Below are the code and all the weights of a small trained network. Each question names an input and a class and asks about switching units off, where a switched-off unit gives its printed mean instead of its output.

import numpy as np


def w(rows, s, z=0):
    codes = np.array(rows[::2]) - 128.0
    scale = np.full(codes.shape[1], s)
    scale[-1] = z or s
    return codes * scale


def norm(h):
    return h / np.sqrt((h * h).mean(-1, keepdims=True) + 1e-5)


def f(y):
    return np.maximum(y, 0)


def log_softmax(a):
    a = a - a.max(-1, keepdims=True)
    return a - np.log(np.exp(a).sum(-1, keepdims=True))


def net(x, mask):
    res = np.array(x, float).reshape(1, 5) / 4 @ E
    u = 0
    for l in range(3):
        y = f(norm(res) @ A[l][:, :-1].T + A[l][:, -1])
        res = res + np.where(mask[u : u + 10], y, B[l][:, -1]) @ B[l][:, :-1]
        u += 10
    return log_softmax(norm(res)[-1] @ U[:, :-1].T + U[:, -1])


A, B = {}, {}
E = w([
[141,119,59,105,121,71,95,114,66,179,184,155],'x0',
[151,246,60,179,87,30,254,169,162,218,188,151],'x1',
[158,195,71,177,123,125,72,72,109,97,112,148],'x2',
[103,196,68,28,95,139,212,97,198,228,32,78],'x3',
[110,89,18,91,225,169,147,194,57,109,158,2],'x4',
],0.0075)
A[0] = w([
[146,87,103,46,185,145,91,141,106,137,137,98,68],'0.n0',
[113,149,59,175,181,186,135,121,130,109,145,144,68],'0.n1',
[128,208,99,112,101,71,116,118,131,242,117,156,32],'0.n2',
[91,113,127,56,180,116,113,98,101,103,155,75,46],'0.n3',
[196,144,102,167,137,130,128,160,127,130,183,141,85],'0.n4',
[130,103,187,160,98,149,57,93,78,132,130,167,95],'0.n5',
[151,120,104,190,108,65,169,166,114,159,173,170,68],'0.n6',
[167,157,91,157,154,136,182,119,118,75,135,110,1],'0.n7',
[140,144,103,108,66,98,171,90,138,148,137,118,49],'0.n8',
[133,141,63,115,191,182,110,98,138,122,121,2,92],'0.n9',
],0.0091,0.0051)
B[0] = w([
[110,85,112,77,103,178,172,124,57,109,121,146,209],'0.n0',
[88,162,170,133,78,117,146,122,139,112,91,109,175],'0.n1',
[191,146,103,115,142,204,186,129,167,208,166,139,243],'0.n2',
[94,87,121,80,57,129,111,116,89,146,103,128,187],'0.n3',
[92,134,200,101,138,93,168,172,143,88,170,68,203],'0.n4',
[149,142,109,188,194,100,106,53,175,79,119,146,239],'0.n5',
[107,125,108,116,160,112,152,159,133,137,232,119,245],'0.n6',
[110,203,167,254,106,149,79,163,124,120,116,100,155],'0.n7',
[148,153,58,159,87,171,161,92,147,114,79,196,187],'0.n8',
[116,112,98,100,100,124,165,220,120,93,29,198,253],'0.n9',
],0.0095,0.0065)
A[1] = w([
[116,57,49,116,157,156,112,130,120,105,106,121,1],'1.n0',
[187,216,69,138,75,172,162,114,130,254,128,160,10],'1.n1',
[124,169,74,125,103,150,161,174,140,160,129,71,104],'1.n2',
[116,138,148,185,204,134,142,89,113,137,173,84,132],'1.n3',
[118,124,150,134,129,125,108,65,72,98,143,154,18],'1.n4',
[153,156,122,150,141,121,65,166,149,91,99,149,104],'1.n5',
[95,181,140,128,103,141,161,160,172,130,127,167,64],'1.n6',
[168,92,128,154,125,140,166,129,120,145,122,141,54],'1.n7',
[136,141,179,144,51,131,179,154,100,128,57,103,81],'1.n8',
[118,132,130,170,105,61,106,160,86,136,80,131,62],'1.n9',
],0.0093,0.0029)
B[1] = w([
[106,114,159,83,28,187,112,106,29,174,130,157,178],'1.n0',
[254,123,15,139,86,73,112,123,197,210,109,105,254],'1.n1',
[194,82,177,210,172,109,16,60,135,127,64,248,209],'1.n2',
[132,141,113,53,79,112,230,53,83,66,90,179,180],'1.n3',
[142,77,154,220,153,187,61,117,135,128,153,71,163],'1.n4',
[120,191,133,172,168,73,58,154,141,175,88,169,159],'1.n5',
[111,158,93,78,111,186,50,137,146,121,190,89,193],'1.n6',
[168,127,136,125,52,151,85,136,146,124,125,125,144],'1.n7',
[51,226,137,111,213,172,107,160,143,148,132,103,181],'1.n8',
[34,145,115,137,170,156,112,126,227,85,173,95,140],'1.n9',
],0.0069,0.0095)
A[2] = w([
[87,81,91,150,106,109,134,125,34,95,22,49,150],'2.n0',
[52,89,166,117,114,212,66,69,115,122,99,153,94],'2.n1',
[81,158,131,95,104,118,155,74,127,133,97,120,95],'2.n2',
[104,69,190,100,52,55,152,179,98,109,248,158,34],'2.n3',
[218,142,93,118,33,88,157,69,181,254,115,81,65],'2.n4',
[110,175,201,55,87,116,150,124,245,208,132,165,92],'2.n5',
[214,159,184,164,118,63,73,63,212,98,95,159,27],'2.n6',
[154,72,171,149,103,204,36,86,78,62,176,197,94],'2.n7',
[82,135,133,85,150,137,114,143,216,160,115,48,4],'2.n8',
[114,16,81,74,145,115,129,115,33,93,17,99,71],'2.n9',
],0.0065,0.0028)
B[2] = w([
[148,105,176,139,79,155,174,221,157,163,151,139,200],'2.n0',
[179,130,131,99,148,71,148,89,102,150,201,79,206],'2.n1',
[130,91,123,89,120,199,171,187,158,89,140,113,142],'2.n2',
[123,170,55,158,143,75,114,53,64,62,177,158,181],'2.n3',
[163,142,37,100,132,148,148,145,191,159,121,174,254],'2.n4',
[109,96,75,35,210,181,195,66,82,169,138,14,197],'2.n5',
[123,87,103,154,199,220,169,94,151,89,70,189,215],'2.n6',
[168,137,156,175,133,44,59,117,156,254,102,35,216],'2.n7',
[72,65,135,145,120,155,87,95,92,121,163,73,140],'2.n8',
[128,142,158,77,3,84,147,158,114,156,117,159,219],'2.n9',
],0.0079,0.008)
U = w([
[172,62,190,161,92,71,36,99,76,163,160,60,39],'0',
[69,211,124,187,159,153,102,195,167,84,89,113,115],'1',
[171,111,172,214,207,127,58,26,180,103,78,183,162],'2',
[90,132,132,87,201,196,141,81,154,142,123,45,5],'3',
[105,94,140,60,69,171,154,193,72,142,67,174,209],'4',
[202,165,26,114,144,157,163,106,203,192,134,166,181],'5',
[123,168,100,179,161,68,162,116,96,69,246,151,89],'6',
],0.014,0.0026)

Each question gives the input, the list of numbers given to net, and the class t.
The units are the neurons (one row each of A and B). Each row of codes is followed by its name. A weight is (code - 128) times the scale printed after its matrix; where a second scale follows, it is the last column's (A, B and U).
mask holds one flag per neuron, layer by layer. A switched-off neuron (its flag False) gives its mean, the last column of its row in B, instead of its output. The means were averaged over made-up inputs and are rounded, as every weight is.
A unit's drop is (log p(t) with every unit on - log p(t) with that unit switched off) / (log p(t) with every unit on - log p(t) with every unit switched off).
The circuit of an input: a set's keep is (log p(t) with only the set's units on - log p(t) with every unit switched off) / (log p(t) with every unit on - log p(t) with every unit switched off). Starting from the 12 units with the biggest drops (on a tie, the unit counted first), units are removed one at a time, each time the one whose removal leaves the highest keep (on an exact tie, the one counted first), for as long as the keep stays at least 0.8.
units of the circuit, in order: the units of the circuit, biggest drop first
unit that matters most: the unit with the biggest drop
top k neurons: the k neurons with the biggest drops, biggest first
k most important neurons of layer l: the k neurons of layer l with the biggest drops, biggest first
drop when u is switched off: that unit's drop, to one decimal
input [-3,-6,7,0,1], class 0: units of the circuit, in order : [2.n7; 1.n0]
input [-2,5,8,-7,-3], class 6: unit that matters most : 0.n6
input [3,4,4,-4,-3], class 6: units of the circuit, in order : [0.n6; 0.n4]
input [0,-7,-1,-6,5], class 0: top 2 neurons : [2.n7; 2.n1]
input [-4,-6,-2,-7,7], class 4: top 4 neurons : [0.n9; 0.n0; 2.n9; 1.n2]
input [-4,1,6,1,7], class 1: top 2 neurons : [0.n7; 1.n8]
input [6,0,4,8,7], class 4: top 2 neurons : [0.n9; 0.n0]
input [-1,0,-5,2,-1], class 3: top 2 neurons : [0.n2; 1.n8]
input [3,-3,5,-1,0], class 2: top 4 neurons : [0.n5; 1.n5; 0.n6; 2.n6]
input [-7,4,7,-8,5], class 1: top 2 neurons : [0.n7; 0.n1]
input [-2,2,6,1,7], class 1: top 2 neurons : [0.n7; 1.n8]
input [3,-1,-7,-7,-1], class 2: 2 most important neurons of layer 2 : [2.n7; 2.n9]
input [3,-8,-1,8,-6], class 3: top 3 neurons : [1.n1; 0.n2; 1.n2]
input [7,-6,1,-5,3], class 0: units of the circuit, in order : [2.n7]
input [-1,-5,-5,-7,7], class 4: 2 most important neurons of layer 2 : [2.n9; 2.n0]
input [2,-6,4,0,-2], class 2: top 2 neurons : [0.n5; 2.n6]
input [7,4,4,-6,-5], class 6: drop when 0.n4 is switched off : 0.2
input [-7,-1,-5,-1,-5], class 3: drop when 1.n2 is switched off : 0.5
input [-8,5,-3,-6,6], class 1: drop when 0.n7 is switched off : 0.4
input [5,-3,-3,-1,-2], class 0: unit that matters most : 0.n0
